Here is a tiny trained network, its code and every weight. The questions are about switching its units off for an input and a target symbol, where a switched-off unit gives its printed mean instead of its output.

import numpy as np


def w(rows, s, z=0):
    codes = np.array(rows[::2]) - 128.0
    scale = np.full(codes.shape[1], s)
    scale[-1] = z or s
    return codes * scale


def norm(h):
    return h / np.sqrt((h * h).mean(-1, keepdims=True) + 1e-5)


def softmax(a):
    e = np.exp(a - a.max(-1, keepdims=True))
    return e / e.sum(-1, keepdims=True)


def log_softmax(a):
    a = a - a.max(-1, keepdims=True)
    return a - np.log(np.exp(a).sum(-1, keepdims=True))


def net(x, mask):
    ids = ['Σαζηθλπτψω'.index(c) for c in x.split()]
    T = len(ids)
    res = E[ids] + P[:T]
    u = 0
    for l in range(2):
        r = norm(res)
        for j in range(3):
            rows = slice(4 * j, 4 * j + 4)
            q, k, v = (r @ M[l][rows].T for M in (Q, K, V))
            z = softmax(np.where(np.tri(T) > 0, q @ k.T / 4**0.5, -1e9)) @ v
            o = O[l][rows]
            res = res + np.where(mask[u + j], z, o[:, -1]) @ o[:, :-1]
        u += 3
    return log_softmax(norm(res)[-1] @ U[:, :-1].T + U[:, -1])


Q, K, V, O = {}, {}, {}, {}
E = w([
[114,162,117],'Σ',
[179,136,114],'α',
[64,212,2],'ζ',
[65,115,96],'η',
[87,140,112],'θ',
[197,166,104],'λ',
[182,75,164],'π',
[165,109,141],'τ',
[134,141,158],'ψ',
[110,122,156],'ω',
],0.0061)
P = w([
[75,121,127],'0',
[241,253,46],'1',
[144,206,160],'2',
[164,181,190],'3',
[142,138,139],'4',
[172,152,121],'5',
[223,205,154],'6',
[211,238,222],'7',
[244,206,246],'8',
],0.0022)
Q[0] = w([
[183,157,108],'0.h0',
[136,170,83],'0.h0',
[121,2,177],'0.h0',
[26,166,73],'0.h0',
[177,33,120],'0.h1',
[156,105,87],'0.h1',
[93,144,103],'0.h1',
[121,123,63],'0.h1',
[149,113,189],'0.h2',
[124,116,175],'0.h2',
[88,169,163],'0.h2',
[63,110,163],'0.h2',
],0.0069)
K[0] = w([
[113,181,49],'0.h0',
[101,106,83],'0.h0',
[223,152,176],'0.h0',
[54,22,131],'0.h0',
[121,114,163],'0.h1',
[61,98,169],'0.h1',
[182,166,150],'0.h1',
[146,160,180],'0.h1',
[20,79,194],'0.h2',
[2,112,164],'0.h2',
[154,90,164],'0.h2',
[49,156,98],'0.h2',
],0.0062)
V[0] = w([
[61,103,121],'0.h0',
[55,101,198],'0.h0',
[191,137,104],'0.h0',
[36,91,60],'0.h0',
[87,57,194],'0.h1',
[167,189,2],'0.h1',
[207,62,117],'0.h1',
[54,125,111],'0.h1',
[214,198,97],'0.h2',
[119,222,77],'0.h2',
[148,47,132],'0.h2',
[147,177,123],'0.h2',
],0.004)
O[0] = w([
[154,118,171,98],'0.h0',
[185,139,145,91],'0.h0',
[48,181,118,137],'0.h0',
[187,45,189,85],'0.h0',
[43,185,73,17],'0.h1',
[207,40,101,220],'0.h1',
[119,143,86,55],'0.h1',
[55,75,167,101],'0.h1',
[130,92,144,248],'0.h2',
[106,114,252,240],'0.h2',
[126,99,57,24],'0.h2',
[164,134,159,201],'0.h2',
],0.0039,0.0016)
Q[1] = w([
[90,217,177],'1.h0',
[218,47,163],'1.h0',
[213,196,211],'1.h0',
[104,105,50],'1.h0',
[225,123,238],'1.h1',
[125,143,183],'1.h1',
[76,130,97],'1.h1',
[29,173,110],'1.h1',
[84,129,191],'1.h2',
[93,213,158],'1.h2',
[168,153,1],'1.h2',
[169,195,63],'1.h2',
],0.0059)
K[1] = w([
[102,44,73],'1.h0',
[102,195,104],'1.h0',
[1,150,50],'1.h0',
[183,150,176],'1.h0',
[70,93,89],'1.h1',
[124,141,26],'1.h1',
[206,139,140],'1.h1',
[190,96,114],'1.h1',
[74,141,102],'1.h2',
[116,172,156],'1.h2',
[164,141,164],'1.h2',
[125,140,217],'1.h2',
],0.0079)
V[1] = w([
[131,178,34],'1.h0',
[114,55,54],'1.h0',
[88,54,134],'1.h0',
[22,103,74],'1.h0',
[91,187,180],'1.h1',
[224,115,115],'1.h1',
[2,94,150],'1.h1',
[132,178,103],'1.h1',
[102,166,132],'1.h2',
[137,132,152],'1.h2',
[169,161,116],'1.h2',
[98,216,134],'1.h2',
],0.0094)
O[1] = w([
[102,89,72,106],'1.h0',
[224,92,42,5],'1.h0',
[230,165,113,61],'1.h0',
[165,155,1,58],'1.h0',
[33,168,172,220],'1.h1',
[171,33,159,133],'1.h1',
[138,214,109,85],'1.h1',
[48,72,74,143],'1.h1',
[112,154,96,145],'1.h2',
[118,125,155,174],'1.h2',
[76,93,115,188],'1.h2',
[104,141,86,194],'1.h2',
],0.0054,0.003)
U = w([
[120,44,180,105],'Σ',
[161,70,92,62],'α',
[255,213,95,252],'ζ',
[177,185,206,85],'η',
[135,158,208,46],'θ',
[142,19,122,122],'λ',
[85,103,30,147],'π',
[100,111,27,163],'τ',
[37,241,124,195],'ψ',
[11,192,144,93],'ω',
],0.0084,0.0032)

Each question gives the input, a string of symbols that net reads in full, and the target symbol t.
The units are the heads (4 rows each of Q, K, V and O). Each row of codes is followed by its name. A weight is (code - 128) times the scale printed after its matrix; where a second scale follows, it is the last column's (O and U).
mask holds one flag per head, layer by layer. A switched-off head (its flag False) gives its mean, the last column of its rows in O, instead of its output. The means were averaged over made-up inputs and are rounded, as every weight is.
A unit's drop is (log p(t) with every unit on - log p(t) with that unit switched off) / (log p(t) with every unit on - log p(t) with every unit switched off).
The circuit of an input: a set's keep is (log p(t) with only the set's units on - log p(t) with every unit switched off) / (log p(t) with every unit on - log p(t) with every unit switched off). Starting from all 6 units, units are removed one at a time, each time the one whose removal leaves the highest keep (on an exact tie, the one counted first), for as long as the keep stays at least 0.8.
units of the circuit, in order: the units of the circuit, biggest drop first
most important unit: the unit with the biggest drop
heads that matter: for each layer, one digit per head in row order, 1 if its drop is at least 0.15 and else 0, layers parted by /
drop of u: that unit's drop, to one decimal
input η η π τ η η λ ψ, target ζ: heads that matter	000 / 100
input α λ ω, target λ: heads that matter	110 / 010
input ζ ζ θ ω λ ω α, target ζ: heads that matter	111 / 100
input λ Σ π ω ζ α λ, target λ: heads that matter	010 / 010
input ζ η ω λ λ, target ζ: heads that matter	011 / 100
input ζ λ λ π Σ λ π Σ, target ζ: units of the circuit, in order	(0.h1; 1.h0; 0.h0)
input ζ η θ θ ζ ζ ψ, target ζ: most important unit	0.h1
input ω η ψ ω π ω η π α, target ψ: units of the circuit, in order	(0.h1; 1.h1)
input ω ω λ ω π ω τ τ α, target ψ: heads that matter	010 / 000
input ζ π ψ ψ α ω λ η, target ζ: heads that matter	111 / 100
input ψ ω ω π, target ψ: heads that matter	010 / 000
input λ π θ, target Σ: heads that matter	010 / 010
input ω ψ α ζ ω π, target ω: heads that matter	010 / 000
input η α α ω, target ζ: heads that matter	011 / 100
input ζ Σ λ τ, target ζ: units of the circuit, in order	(0.h1; 1.h0; 0.h2; 0.h0)
input λ ψ η, target Σ: units of the circuit, in order	(1.h1)
input τ ω α η θ ω ω ω τ, target ψ: heads that matter	110 / 000
input λ λ ζ π ζ θ ζ, target λ: units of the circuit, in order	(0.h1; 1.h1)
input ψ η ψ ω ω λ θ π, target ψ: units of the circuit, in order	(0.h1; 1.h1)
input η θ Σ Σ, target ζ: units of the circuit, in order	(1.h0)
input ζ π Σ ω, target ζ: drop of 0.h0	0.2
input α λ α, target λ: drop of 0.h1	0.8
input α α θ, target λ: drop of 1.h1	0.2
